Below are the code and all the weights of a small trained network. Each question names an input and a class and asks about switching units off, where a switched-off unit gives its printed mean instead of its output.

import numpy as np


def w(rows, s, z=0):
    codes = np.array(rows[::2]) - 128.0
    scale = np.full(codes.shape[1], s)
    scale[-1] = z or s
    return codes * scale


def f(y):
    return np.maximum(y, 0)


def log_softmax(a):
    a = a - a.max(-1, keepdims=True)
    return a - np.log(np.exp(a).sum(-1, keepdims=True))


def net(x, mask):
    res = np.array(x, float).reshape(1, 4) / 4 @ E
    y = f(res @ A[0][:, :-1].T + A[0][:, -1])
    res = res + np.where(mask, y, B[0][:, -1]) @ B[0][:, :-1]
    return log_softmax(res[-1] @ U[:, :-1].T + U[:, -1])


A, B = {}, {}
E = w([
[142,170,86,126,42,183],'x0',
[248,147,158,145,133,83],'x1',
[120,74,2,147,155,155],'x2',
[161,79,164,233,190,213],'x3',
],0.0081)
A[0] = w([
[139,141,2,134,118,171,136],'neuron 0',
[123,100,92,104,71,99,184],'neuron 1',
[156,137,129,173,135,145,134],'neuron 2',
[25,121,232,80,250,45,99],'neuron 3',
[205,109,165,210,163,106,166],'neuron 4',
[171,154,180,186,96,190,102],'neuron 5',
[92,130,91,147,105,197,147],'neuron 6',
[90,154,215,63,122,83,254],'neuron 7',
[36,86,182,190,190,219,90],'neuron 8',
[104,225,203,66,43,142,168],'neuron 9',
[178,100,119,192,138,226,196],'neuron 10',
[98,156,2,108,109,144,236],'neuron 11',
[76,118,19,130,171,137,170],'neuron 12',
],0.0085,0.0033)
B[0] = w([
[58,65,143,108,80,123,219],'neuron 0',
[118,125,187,97,140,109,182],'neuron 1',
[121,118,123,132,154,127,170],'neuron 2',
[107,8,34,79,108,124,212],'neuron 3',
[195,96,140,172,160,68,216],'neuron 4',
[71,170,139,111,201,115,193],'neuron 5',
[64,136,174,125,95,76,193],'neuron 6',
[104,114,211,126,93,110,223],'neuron 7',
[71,175,117,186,165,175,232],'neuron 8',
[137,171,211,74,146,62,236],'neuron 9',
[74,115,127,126,207,141,254],'neuron 10',
[103,65,213,72,165,117,240],'neuron 11',
[149,73,85,114,139,103,226],'neuron 12',
],0.015,0.008)
U = w([
[165,154,145,144,81,216,2],'0',
[185,165,125,147,80,104,23],'1',
[126,199,55,123,107,105,37],'2',
[51,138,94,194,212,170,193],'3',
[114,26,101,44,119,95,210],'4',
[128,215,212,54,86,102,179],'5',
[177,131,63,128,254,75,93],'6',
],0.0082,0.0036)

Each question gives the input, the list of numbers given to net, and the class t.
The units are the neurons (one row each of A and B). Each row of codes is followed by its name. A weight is (code - 128) times the scale printed after its matrix; where a second scale follows, it is the last column's (A, B and U).
mask holds one flag per neuron, in row order. A switched-off neuron (its flag False) gives its mean, the last column of its row in B, instead of its output. The means were averaged over made-up inputs and are rounded, as every weight is.
A unit's drop is (log p(t) with every unit on - log p(t) with that unit switched off) / (log p(t) with every unit on - log p(t) with every unit switched off).
The circuit of an input: a set's keep is (log p(t) with only the set's units on - log p(t) with every unit switched off) / (log p(t) with every unit on - log p(t) with every unit switched off). Starting from the 12 units with the biggest drops (on a tie, the unit counted first), units are removed one at a time, each time the one whose removal leaves the highest keep (on an exact tie, the one counted first), for as long as the keep stays at least 0.8.
circuit, biggest first: the units of the circuit, biggest drop first
unit that matters most: the unit with the biggest drop
k most important neurons: the k neurons with the biggest drops, biggest first
drop of u: that unit's drop, to one decimal
input [7,-6,-4,3], class 5: unit that matters most => neuron 9
input [-4,7,-1,1], class 6: 3 most important neurons => (neuron 4; neuron 0; neuron 11)
input [3,-2,2,3], class 3: circuit, biggest first => (neuron 3; neuron 9)
input [-3,0,-3,-7], class 5: 2 most important neurons => (neuron 9; neuron 7)
input [0,8,4,-5], class 5: 4 most important neurons => (neuron 3; neuron 12; neuron 10; neuron 1)
input [-5,7,7,-1], class 6: circuit, biggest first => (neuron 3; neuron 4)
input [-1,-7,-2,1], class 3: 4 most important neurons => (neuron 8; neuron 0; neuron 11; neuron 9)
input [3,6,-2,5], class 6: circuit, biggest first => (neuron 4; neuron 0)
input [0,-3,-4,2], class 3: 3 most important neurons => (neuron 11; neuron 8; neuron 1)
input [3,-3,0,2], class 3: 2 most important neurons => (neuron 3; neuron 9)
input [0,-8,3,2], class 3: 4 most important neurons => (neuron 8; neuron 3; neuron 9; neuron 7)
input [5,6,3,5], class 6: 3 most important neurons => (neuron 4; neuron 8; neuron 7)
input [0,-8,-1,2], class 3: drop of neuron 5 => 0.0
input [0,8,6,5], class 6: circuit, biggest first => (neuron 4)
input [-7,8,-8,-7], class 4: drop of neuron 3 => 7.2
input [-2,7,1,-4], class 5: drop of neuron 3 => 0.5
